Below is a small trained network, with its code and all its weights. Each question gives an input and a target symbol and asks what happens when units are switched off, that is, made to give their printed mean instead of their output.

import numpy as np


def w(rows, s, z=0):
    codes = np.array(rows[::2]) - 128.0
    scale = np.full(codes.shape[1], s)
    scale[-1] = z or s
    return codes * scale


def norm(h):
    return h / np.sqrt((h * h).mean(-1, keepdims=True) + 1e-5)


def f(y):
    return np.maximum(y, 0)


def softmax(a):
    e = np.exp(a - a.max(-1, keepdims=True))
    return e / e.sum(-1, keepdims=True)


def log_softmax(a):
    a = a - a.max(-1, keepdims=True)
    return a - np.log(np.exp(a).sum(-1, keepdims=True))


def net(x, mask):
    ids = ['Θαβγπτψω'.index(c) for c in x.split()]
    T = len(ids)
    res = E[ids] + P[:T]
    q, k, v = (norm(res) @ M[0].T for M in (Q, K, V))
    z = softmax(np.where(np.tri(T) > 0, q @ k.T / 4**0.5, -1e9)) @ v
    res = res + np.where(mask[0], z, O[0][:, -1]) @ O[0][:, :-1]
    y = f(norm(res) @ A[0][:, :-1].T + A[0][:, -1])
    res = res + np.where(mask[1:9], y, B[0][:, -1]) @ B[0][:, :-1]
    return log_softmax(norm(res)[-1] @ U[:, :-1].T + U[:, -1])


Q, K, V, O, A, B = {}, {}, {}, {}, {}, {}
E = w([
[115,38,163,218,133,128,77,106,99,160,164,114],'Θ',
[172,145,111,73,125,118,104,161,85,143,144,205],'α',
[165,126,210,87,183,138,117,157,91,93,205,61],'β',
[101,159,141,149,155,50,68,148,143,96,76,105],'γ',
[99,86,125,141,214,92,180,129,191,111,100,131],'π',
[135,136,156,177,191,100,160,193,157,57,96,112],'τ',
[177,117,7,136,141,82,150,168,116,91,114,85],'ψ',
[155,146,164,204,54,138,153,131,137,107,160,204],'ω',
],0.02)
P = w([
[107,199,99,156,155,200,224,160,12,178,90,166],'0',
[155,198,157,106,149,8,219,142,34,243,74,119],'1',
[131,201,91,90,176,12,40,35,13,68,186,172],'2',
[138,125,104,181,159,203,156,163,134,155,113,185],'3',
[217,113,163,104,124,3,187,166,165,228,58,125],'4',
[144,18,88,128,143,55,12,75,139,69,219,144],'5',
[179,125,106,170,96,180,95,129,198,164,118,201],'6',
],0.011)
Q[0] = w([
[96,208,191,68,79,195,195,137,110,199,71,44],'h1',
[88,145,106,103,106,255,117,158,159,211,69,76],'h1',
[53,175,75,122,164,206,65,65,141,40,143,183],'h1',
[118,143,145,143,122,102,135,130,102,193,83,169],'h1',
],0.012)
K[0] = w([
[74,173,171,103,157,127,156,114,39,143,169,74],'h1',
[73,122,117,79,175,141,132,119,22,154,130,98],'h1',
[114,162,8,143,153,95,161,169,104,114,47,157],'h1',
[75,142,183,117,122,128,103,99,116,154,107,172],'h1',
],0.016)
V[0] = w([
[207,122,126,130,166,146,98,173,73,138,202,59],'h1',
[150,177,139,205,58,113,134,143,80,118,148,150],'h1',
[126,118,69,195,148,110,153,115,131,132,125,34],'h1',
[115,158,254,94,128,152,166,139,128,56,157,126],'h1',
],0.0094)
O[0] = w([
[251,117,61,77,108,145,37,114,191,113,128,125,209],'h1',
[145,74,142,107,109,119,116,156,192,82,78,188,254],'h1',
[153,98,120,43,79,61,126,58,167,133,83,142,135],'h1',
[113,156,118,151,74,129,53,169,172,178,252,177,95],'h1',
],0.012,0.0056)
A[0] = w([
[142,135,97,108,128,109,46,89,160,126,216,134,88],'n1',
[71,128,104,144,107,212,99,109,117,12,212,182,75],'n2',
[33,78,139,100,141,45,117,87,109,61,146,135,222],'n3',
[108,19,80,112,85,244,69,117,141,90,99,117,1],'n4',
[135,117,111,63,184,80,97,78,73,98,156,68,200],'n5',
[137,80,104,142,82,142,173,156,132,92,58,117,97],'n6',
[189,141,69,107,148,71,143,121,124,173,149,71,136],'n7',
[156,118,99,169,70,219,147,140,77,166,95,157,119],'n8',
],0.011,0.006)
B[0] = w([
[141,200,245,107,154,165,121,152,236,209,148,86,202],'n1',
[103,126,87,47,150,14,123,38,55,131,135,51,182],'n2',
[206,167,119,74,102,156,154,173,147,79,218,111,254],'n3',
[122,248,212,176,69,72,172,219,70,128,93,31,162],'n4',
[57,48,82,227,135,145,102,147,166,203,46,167,240],'n5',
[75,130,33,83,103,108,79,96,132,109,185,132,204],'n6',
[56,134,148,109,114,209,80,40,42,102,187,134,206],'n7',
[86,125,151,108,186,211,91,105,151,153,112,75,180],'n8',
],0.011,0.0093)
U = w([
[144,140,164,146,162,100,225,103,144,143,124,124,254],'Θ',
[93,174,163,149,115,47,102,164,104,144,72,92,114],'α',
[145,102,201,120,213,149,105,168,91,86,101,130,95],'β',
[157,75,120,183,128,100,141,242,158,122,117,187,49],'γ',
[28,140,98,158,77,153,110,119,109,102,197,131,44],'π',
[125,173,156,83,105,145,135,107,219,169,149,104,159],'τ',
[188,81,121,109,116,109,150,63,144,102,89,142,233],'ψ',
[172,147,165,92,112,108,146,125,82,1,197,117,76],'ω',
],0.0076,0.0019)

Each question gives the input, a string of symbols that net reads in full, and the target symbol t.
The units are the heads (4 rows each of Q, K, V and O) and the neurons (one row each of A and B). Each row of codes is followed by its name. A weight is (code - 128) times the scale printed after its matrix; where a second scale follows, it is the last column's (O, A, B and U).
mask holds one flag per unit, heads first, then neurons. A switched-off unit (its flag False) gives its mean, the last column of its rows in O or B, instead of its output. The means were averaged over made-up inputs and are rounded, as every weight is.
A unit's drop is (log p(t) with every unit on - log p(t) with that unit switched off) / (log p(t) with every unit on - log p(t) with every unit switched off).
The circuit of an input: a set's keep is (log p(t) with only the set's units on - log p(t) with every unit switched off) / (log p(t) with every unit on - log p(t) with every unit switched off). Starting from all 9 units, units are removed one at a time, each time the one whose removal leaves the highest keep (on an exact tie, the one counted first), for as long as the keep stays at least 0.8.
units of the circuit, in order: the units of the circuit, biggest drop first
unit that matters most: the unit with the biggest drop
k most important neurons: the k neurons with the biggest drops, biggest first
drop of u: that unit's drop, to one decimal
input τ τ π, target τ: units of the circuit, in order : h1; n1
input Θ α π, target π: units of the circuit, in order : h1; n5; n3
input ω Θ α α, target β: units of the circuit, in order : h1; n3; n5
input β ω τ Θ α α γ, target ω: units of the circuit, in order : h1; n5; n3
input γ γ α, target γ: unit that matters most : n5
input α α α, target α: 2 most important neurons : n2; n3
input π τ π, target τ: units of the circuit, in order : h1; n1; n3; n5
input π γ α α τ, target ω: units of the circuit, in order : n5; n1
input τ π α Θ γ Θ, target γ: 2 most important neurons : n5; n7
input β τ π ω τ τ, target ω: 3 most important neurons : n5; n2; n3
input ψ α β γ, target ω: units of the circuit, in order : n3; h1; n5
input γ ψ π, target ψ: drop of n4 : 0.0
input τ Θ ψ β ψ β, target ψ: drop of h1 : 1.3
input π γ β, target π: drop of n5 : 1.1
input α π Θ τ β α, target τ: units of the circuit, in order : n1
